Look-ups in named tables: a row name and a column name give one cell, copied from the table.

Gem
|  | Nef | Dotup | Pum | Gusen | Sugud | Lamal |
|---|---|---|---|---|---|---|
| Kuv | 785 | 673 | 277 | 264 | 574 | 518 |
| Gim | 634 | 509 | 415 | 330 | 474 | 408 |
| Ditu | 369 | 370 | 469 | 523 | 397 | 492 |
| Bev | 714 | 634 | 311 | 337 | 505 | 494 |
| Ren | 447 | 486 | 400 | 495 | 463 | 543 |
| Zumuz | 437 | 391 | 492 | 431 | 404 | 374 |
| Gur | 834 | 825 | 125 | 236 | 644 | 635 |
| Vitalo | 577 | 361 | 551 | 345 | 407 | 239 |
| Pufab | 620 | 800 | 199 | 322 | 653 | 666 |
| Dezosa | 467 | 341 | 535 | 398 | 359 | 308 |

What is the Dotup of Ditu in Gem? 370
What is the Nef of Ditu in Gem? 369
What is the Nef of Kuv in Gem? 785
What is the Dotup of Gim in Gem? 509
What is the Lamal of Ditu in Gem? 492
What is the Gusen of Bev in Gem? 337
What is the Lamal of Pufab in Gem? 666
What is the Gusen of Ditu in Gem? 523
What is the Gusen of Pufab in Gem? 322
What is the Dotup of Kuv in Gem? 673
What is the Sugud of Kuv in Gem? 574
Row with the largest Lamal: Pufab

Garefib
|  | Tuforo | Kivebus |
|---|---|---|
| Ris | 49 | 35 |
| Rogek | 161 | 157 |
| Sadav | 166 | 93 |
| Dakasen | 40 | 54 |
| Sevodur | 132 | 53 |
| Sefamik | 191 | 246 |
| Kiv | 127 | 172 |
| Nim | 47 | 184 |

Nim, Tuforo => 47
Sadav, Kivebus => 93
Rogek, Kivebus => 157
Sadav, Tuforo => 166
Ris, Kivebus => 35
Sevodur, Kivebus => 53
Nim, Kivebus => 184
Rogek, Tuforo => 161
Sevodur, Tuforo => 132
Sefamik, Kivebus => 246
Dakasen, Tuforo => 40
Kiv, Tuforo => 127
Kiv, Kivebus => 172
Dakasen, Kivebus => 54
Ris, Tuforo => 49
Sefamik, Tuforo => 191

Bute.csv
,Reb,Dorage
Kovose,7,8
Mir,-86,-61
Fofede,0,12
Kal,65,35
Nini,5,3
Mumaso,-3,-23

What is the Reb of Nini in Bute?
5
What is the Reb of Mir in Bute?
-86
What is the Reb of Kal in Bute?
65
What is the Reb of Fofede in Bute?
0
What is the Dorage of Mir in Bute?
-61
What is the Dorage of Kovose in Bute?
8

Sotuv
columns: Sedof, Zekudu, Pek, Tasep, Kisemer
Nup: [223, 176, 99, 195, 27]
Mog: [160, 192, 124, 170, 99]
Kigod: [112, 192, 152, 147, 171]

What is the Kisemer of Nup in Sotuv?
27
What is the Tasep of Kigod in Sotuv?
147
What is the Zekudu of Mog in Sotuv?
192
What is the Zekudu of Kigod in Sotuv?
192
What is the Sedof of Kigod in Sotuv?
112
What is the Pek of Kigod in Sotuv?
152
What is the Kisemer of Kigod in Sotuv?
171
What is the Pek of Nup in Sotuv?
99
What is the Sedof of Mog in Sotuv?
160
What is the Pek of Mog in Sotuv?
124
What is the Sedof of Nup in Sotuv?
223

Table Gor
fields: Bugos, Puraman, Riguvu, Melit, Ton, Pozi, Kinuti, Vuke, Moz
Fofasef: [121, 165, 118, 110, 167, 147, 146, 115, 109]
Nanoser: [76, 161, 142, 196, 156, 160, 155, 174, 168]
Mil: [32, 170, 104, 203, 166, 134, 162, 184, 126]

Mil, Vuke => 184
Fofasef, Moz => 109
Nanoser, Melit => 196
Mil, Bugos => 32
Nanoser, Kinuti => 155
Mil, Moz => 126
Nanoser, Puraman => 161
Nanoser, Ton => 156
Mil, Kinuti => 162
Nanoser, Bugos => 76
Mil, Ton => 166
Mil, Puraman => 170
Fofasef, Puraman => 165
Fofasef, Vuke => 115
Nanoser, Riguvu => 142
Fofasef, Pozi => 147
Fofasef, Ton => 167
Nanoser, Moz => 168

Bodofu:
fields: Vup, Kez
Zerifi: [0.217, -0.280]
Ful: [-0.365, -0.364]
Sefo: [0.013, 0.853]
Dat: [0.124, -0.095]
Daloler: [0.502, 0.086]
Gat: [-0.182, -0.037]
Semot: [-0.052, 0.017]
Sufeder: [-0.157, -0.405]
Vetabib: [-0.210, -0.122]
Fugusa: [-0.009, -0.186]
Ditud: [-0.571, -0.423]
Meb: [-0.211, -0.138]
Zosaf: [-0.323, -0.716]

Sufeder, Kez -> -0.405
Meb, Kez -> -0.138
Dat, Vup -> 0.124
Ditud, Kez -> -0.423
Ful, Vup -> -0.365
Fugusa, Vup -> -0.009
Vetabib, Kez -> -0.122
Sefo, Kez -> 0.853
Daloler, Vup -> 0.502
Gat, Kez -> -0.037
Sefo, Vup -> 0.013
Zerifi, Kez -> -0.280
Ditud, Vup -> -0.571
Zosaf, Kez -> -0.716
Semot, Vup -> -0.052
Meb, Vup -> -0.211
Which row has the largest Kez? Sefo

Table Resara
|  | Lol | Sepimel | Nezi | Vuba | Kig | Kovavof | Nuga | Zivav |
|---|---|---|---|---|---|---|---|---|
| Vaboze | 1257 | -2093 | -643 | 526 | 6563 | 6758 | -86 | 1422 |
| Litikav | 3573 | 6996 | 2909 | 3224 | -1422 | -3414 | 5088 | 4579 |
| Golifos | 3188 | 654 | -220 | -4139 | 5996 | 7543 | -1 | 2640 |
| Mot | 5500 | 2689 | -147 | -5033 | 1362 | -25 | 5656 | 6879 |
| Gofa | 443 | 6560 | 5660 | 6956 | 1597 | 1329 | -1952 | -1332 |
| Nizovi | 162 | -2847 | 4474 | 4998 | -1905 | 6522 | 1761 | -1877 |
| Nifodig | 2802 | 9313 | 6380 | 60 | 622 | 3221 | -1418 | 329 |
| Zak | 353 | 6588 | 6439 | 7558 | -232 | 508 | -785 | -1719 |
| Ketap | 4102 | 7019 | 6667 | -2307 | -1797 | 4300 | 294 | 300 |
| Rel | 1615 | -5757 | 1214 | 2811 | -1954 | 2169 | 7536 | 2158 |
| Sugi | 3354 | 8197 | 6590 | 2404 | -2785 | -146 | 1048 | 900 |

What is the Nuga of Nifodig in Resara?
-1418
What is the Lol of Ketap in Resara?
4102
What is the Zivav of Nizovi in Resara?
-1877
What is the Zivav of Ketap in Resara?
300
What is the Kovavof of Mot in Resara?
-25
What is the Sepimel of Golifos in Resara?
654
What is the Vuba of Ketap in Resara?
-2307
What is the Kig of Zak in Resara?
-232
What is the Nuga of Rel in Resara?
7536
What is the Nuga of Mot in Resara?
5656
What is the Nezi of Nifodig in Resara?
6380
What is the Zivav of Golifos in Resara?
2640
What is the Nezi of Nizovi in Resara?
4474
What is the Nuga of Gofa in Resara?
-1952
What is the Kovavof of Litikav in Resara?
-3414
What is the Nuga of Zak in Resara?
-785
What is the Kovavof of Vaboze in Resara?
6758
What is the Vuba of Golifos in Resara?
-4139
What is the Lol of Nizovi in Resara?
162

